Below is a small trained network, with its code and all its weights. Each question gives an input and a class and asks what happens when units are switched off, that is, made to give their printed mean instead of their output.

import numpy as np


def w(rows, s, z=0):
    codes = np.array(rows[::2]) - 128.0
    scale = np.full(codes.shape[1], s)
    scale[-1] = z or s
    return codes * scale


def norm(h):
    return h / np.sqrt((h * h).mean(-1, keepdims=True) + 1e-5)


def f(y):
    return np.maximum(y, 0)


def log_softmax(a):
    a = a - a.max(-1, keepdims=True)
    return a - np.log(np.exp(a).sum(-1, keepdims=True))


def net(x, mask):
    res = np.array(x, float).reshape(1, 8) / 4 @ E
    u = 0
    for l in range(3):
        y = f(norm(res) @ A[l][:, :-1].T + A[l][:, -1])
        res = res + np.where(mask[u : u + 3], y, B[l][:, -1]) @ B[l][:, :-1]
        u += 3
    return log_softmax(norm(res)[-1] @ U[:, :-1].T + U[:, -1])


A, B = {}, {}
E = w([
[188,43,173,255,129,97,134,131,160,232,84],'x0',
[238,172,168,152,176,81,109,205,165,61,207],'x1',
[140,123,180,112,103,191,61,168,70,171,100],'x2',
[119,114,130,105,136,136,140,135,141,158,141],'x3',
[67,143,66,142,129,77,110,226,116,145,93],'x4',
[122,131,121,133,122,120,123,136,124,124,127],'x5',
[50,207,189,204,126,133,163,120,120,146,171],'x6',
[110,123,180,90,32,63,89,136,146,130,163],'x7',
],0.0067)
A[0] = w([
[155,141,185,109,120,194,56,106,71,153,113,72],'L0N1',
[133,124,151,127,123,185,73,231,48,174,126,2],'L0N2',
[140,136,98,151,254,188,169,135,75,124,89,128],'L0N3',
],0.0078,0.0053)
B[0] = w([
[118,176,41,164,143,40,208,50,172,73,190,189],'L0N1',
[147,196,29,183,169,16,202,93,198,44,128,185],'L0N2',
[115,114,249,61,60,1,75,120,67,101,173,254],'L0N3',
],0.0073,0.0057)
A[1] = w([
[162,143,153,171,138,98,88,138,130,75,162,242],'L1N1',
[60,129,98,113,118,200,134,51,90,180,2,3],'L1N2',
[77,184,118,78,159,123,106,103,122,56,123,175],'L1N3',
],0.0055,0.0054)
B[1] = w([
[103,120,54,75,66,204,207,112,26,229,127,253],'L1N1',
[34,85,38,196,86,253,99,159,70,44,225,158],'L1N2',
[202,95,173,194,138,129,204,158,184,213,21,213],'L1N3',
],0.0066,0.0073)
A[2] = w([
[43,245,213,220,166,150,122,121,135,142,180,58],'L2N1',
[76,237,134,2,141,183,136,138,139,34,108,4],'L2N2',
[244,177,164,159,166,119,111,238,146,88,223,40],'L2N3',
],0.0069,0.0034)
B[2] = w([
[191,89,79,37,166,136,79,143,154,111,106,254],'L2N1',
[154,113,194,235,148,113,102,151,165,181,107,195],'L2N2',
[1,120,127,149,114,191,100,89,118,86,115,228],'L2N3',
],0.014,0.0034)
U = w([
[33,111,118,145,124,222,115,101,101,98,122,96],'0',
[143,148,121,129,127,147,160,136,119,146,123,255],'1',
[195,115,183,251,167,142,100,153,156,186,80,83],'2',
[136,140,114,110,120,144,166,133,108,149,128,189],'3',
[129,157,73,148,172,60,174,68,169,74,146,85],'4',
[118,143,199,69,75,67,85,131,106,118,153,128],'5',
[215,93,77,66,158,164,54,141,134,88,98,61],'6',
],0.013,0.0073)

Each question gives the input, the list of numbers given to net, and the class t.
The units are the neurons (one row each of A and B). Each row of codes is followed by its name. A weight is (code - 128) times the scale printed after its matrix; where a second scale follows, it is the last column's (A, B and U).
mask holds one flag per neuron, layer by layer. A switched-off neuron (its flag False) gives its mean, the last column of its row in B, instead of its output. The means were averaged over made-up inputs and are rounded, as every weight is.
A unit's drop is (log p(t) with every unit on - log p(t) with that unit switched off) / (log p(t) with every unit on - log p(t) with every unit switched off).
most important unit: the unit with the biggest drop
top k neurons: the k neurons with the biggest drops, biggest first
drop when u is switched off: that unit's drop, to one decimal
input [-6,-1,8,-8,3,-1,7,3], class 3: top 3 neurons => [L1N3 L0N2 L0N1]
input [-6,7,-4,-4,8,2,-1,6], class 1: top 3 neurons => [L1N1 L0N3 L2N2]
input [4,-6,-1,-1,2,-1,-4,4], class 0: most important unit => L0N3
input [4,5,-1,-8,6,5,-6,3], class 3: top 2 neurons => [L1N1 L2N1]
input [5,-8,-3,2,6,-7,-5,4], class 0: top 2 neurons => [L1N2 L0N3]
input [-8,7,8,2,-1,-2,-3,4], class 2: top 3 neurons => [L2N2 L1N1 L0N3]
input [-8,5,-1,-6,1,7,-8,7], class 2: top 3 neurons => [L2N2 L0N3 L2N1]
input [4,1,6,5,-5,-4,7,1], class 6: top 2 neurons => [L2N1 L1N3]
input [-6,8,4,5,0,0,-5,6], class 0: top 2 neurons => [L2N3 L0N3]
input [-4,-1,-2,-1,-8,6,5,1], class 1: top 2 neurons => [L1N3 L0N3]
input [-3,6,4,-1,-5,5,-2,-3], class 0: top 2 neurons => [L2N3 L2N1]
input [7,7,6,-4,-4,5,-6,7], class 0: top 3 neurons => [L2N3 L0N3 L1N3]
input [5,4,8,3,8,-3,-3,3], class 1: top 2 neurons => [L1N1 L0N2]
input [-1,4,-5,-6,-8,3,2,0], class 1: most important unit => L1N1
input [5,6,7,6,-8,2,0,1], class 1: top 2 neurons => [L1N1 L0N1]
input [-6,-2,6,0,2,5,6,2], class 2: drop when L0N3 is switched off => 0.1
input [2,5,1,6,0,3,1,-8], class 5: drop when L0N3 is switched off => 0.8
input [-6,4,3,2,5,-1,-5,0], class 2: drop when L2N2 is switched off => 0.6
